185,138,188,173,175,173,114,112,161,151,158,79
122,99,55,86,120,131,103,125,72,138,58,107
93,71,124,79,48,73,138,163,98,101,79,181
128,92,76,71,124,132,105,95,62,135,41,117
84,156,76,120,149,108,119,122,127,129,140,87
131,45,113,66,89,109,98,131,69,127,22,110
166,168,157,171,169,171,136,110,153,144,177,137
=>
185,122,93,128,84,131,166
138,99,71,92,156,45,168
188,55,124,76,76,113,157
173,86,79,71,120,66,171
175,120,48,124,149,89,169
173,131,73,132,108,109,171
114,103,138,105,119,98,136
112,125,163,95,122,131,110
161,72,98,62,127,69,153
151,138,101,135,129,127,144
158,58,79,41,140,22,177
79,107,181,117,87,110,137

50,105
92,73
158,82
104,69
30,134
30,128
92,72
32,125
67,89
126,68
=>
50,92,158,104,30,30,92,32,67,126
105,73,82,69,134,128,72,125,89,68

69,98,155
35,50,212
72,105,163
25,128,213
34,129,194
62,119,181
57,71,128
21,126,206
63,94,146
=>
69,35,72,25,34,62,57,21,63
98,50,105,128,129,119,71,126,94
155,212,163,213,194,181,128,206,146

189,237,131,160,78,169,61,91,111,163,115,169,135,127
112,219,151,104,62,137,83,133,76,203,87,127,108,92
165,118,99,140,150,114,106,141,147,112,106,135,157,177
107,200,187,162,32,175,193,47,89,92,148,155,146,135
100,88,133,141,155,119,151,112,137,86,106,96,122,105
213,119,102,143,181,130,83,115,169,107,109,142,148,169
=>
189,112,165,107,100,213
237,219,118,200,88,119
131,151,99,187,133,102
160,104,140,162,141,143
78,62,150,32,155,181
169,137,114,175,119,130
61,83,106,193,151,83
91,133,141,47,112,115
111,76,147,89,137,169
163,203,112,92,86,107
115,87,106,148,106,109
169,127,135,155,96,142
135,108,157,146,122,148
127,92,177,135,105,169

79,128,151,97,94,109,112,156,131
132,116,136,120,146,125,129,124,132
163,110,172,141,96,121,128,106,124
72,118,148,97,131,134,147,128,113
239,148,154,133,124,112,115,108,120
128,116,85,72,104,118,135,126,166
127,146,110,170,161,139,141,113,125
=>
79,132,163,72,239,128,127
128,116,110,118,148,116,146
151,136,172,148,154,85,110
97,120,141,97,133,72,170
94,146,96,131,124,104,161
109,125,121,134,112,118,139
112,129,128,147,115,135,141
156,124,106,128,108,126,113
131,132,124,113,120,166,125

94,114,65,50,65,120,193,213,172,66,110
157,118,171,192,177,94,146,103,144,175,153
125,138,119,75,113,214,158,160,127,84,133
210,147,203,163,210,158,180,116,160,135,194
=>
94,157,125,210
114,118,138,147
65,171,119,203
50,192,75,163
65,177,113,210
120,94,214,158
193,146,158,180
213,103,160,116
172,144,127,160
66,175,84,135
110,153,133,194

68,192,94,190,171,101,232
116,169,88,189,129,144,82
180,125,101,168,99,169,114
136,145,115,155,121,159,89
119,136,93,37,180,122,92
53,200,126,131,195,141,183
180,97,107,105,116,166,154
45,162,176,134,127,137,134
120,98,141,139,175,143,128
148,136,96,177,155,101,124
102,144,105,51,167,111,84
125,88,140,123,201,170,121
=>
68,116,180,136,119,53,180,45,120,148,102,125
192,169,125,145,136,200,97,162,98,136,144,88
94,88,101,115,93,126,107,176,141,96,105,140
190,189,168,155,37,131,105,134,139,177,51,123
171,129,99,121,180,195,116,127,175,155,167,201
101,144,169,159,122,141,166,137,143,101,111,170
232,82,114,89,92,183,154,134,128,124,84,121
